[[119 131 132 106 132 131 125 127]
 [118 130 132 107 133 130 125 126]
 [135 123 129 141 127 126 128 129]]
Rows and columns are numbered from 0.
Report the entry at row 2, column 0.
A: 135
The entry in row 1 and column 0 is 118
Report the entry in row 0 and column 0.
A: 119
Report the entry directly above 133.
A: 132
The entry at row 0, column 1 is 131
The entry just left of 141: 129
The entry just left of the smallest entry: 132

Questions about the matrix below. Indices start at 0.
1) Read off the entry directly above the smallest entry.
2) Read off the top entry of the column that holds the smallest entry.
3) Read off the top-right entry.
4) Read off the entry in row 0 and column 0.
5) Read off the entry at row 2, column 0.
6) Read off the entry at row 2, column 1.
7) Read off the bottom-right entry.
8) Read off the entry at row 0, column 2.
[[128 128 122 129]
 [138 149 147 148]
 [122 118 122 120]
 [140 149 143 148]
 [122 123 142 123]
 [127 121 124 122]
 [122 110 113 112]
 [122 108 113 110]
 [134 142 139 142]
 [128 115 124 115]
 [114 107 118 109]
 [141 148 141 148]
 [135 145 137 145]
 [112 101 121 103]
 [127 136 141 136]]
1) 145
2) 128
3) 129
4) 128
5) 122
6) 118
7) 136
8) 122

Read these off the matrix that follows. Indices start at 0.
1) Report the entry in row 0 and column 1.
2) Report the entry at row 2, column 0.
3) Report the entry in row 1 and column 0.
4) Report the entry in the top-right corner.
5) Report the entry at row 0, column 0.
6) Report the entry in the bottom-right corner.
7) Report the entry at row 2, column 1.
[[142 117 105 135 145 137 138 136 117]
 [117 105 135 145 137 138 136 117 132]
 [105 135 145 137 138 136 117 132 141]]
1) 117
2) 105
3) 117
4) 117
5) 142
6) 141
7) 135

array([128, 125, 101, 131])
Report the entry just right of 101.
Answer: 131
The entry just right of 125 is 101

m =
[[111 122 149 146 121 121 123]
 [113 135 129 142 135 111 139]
 [124 132 139 139 125 109 129]
 [121 132 135 147 112 129 116]
 [128 108 122 109 140 108 126]]
Indices start at 0.
Give the entry in row 1 and column 0.
113
Give the bottom-right entry.
126
Give the bottom entry of the column that holds the largest entry.
122
The entry in row 2 and column 0 is 124
Give the entry in row 0 and column 2.
149
Give the entry in row 0 and column 1.
122
The entry at row 1, column 2 is 129
The top-right entry -> 123
The entry directly above 147 is 139
The entry just right of 113: 135
The entry directly above 126: 116
Give the entry at row 0, column 0.
111
The entry in row 2 and column 1 is 132
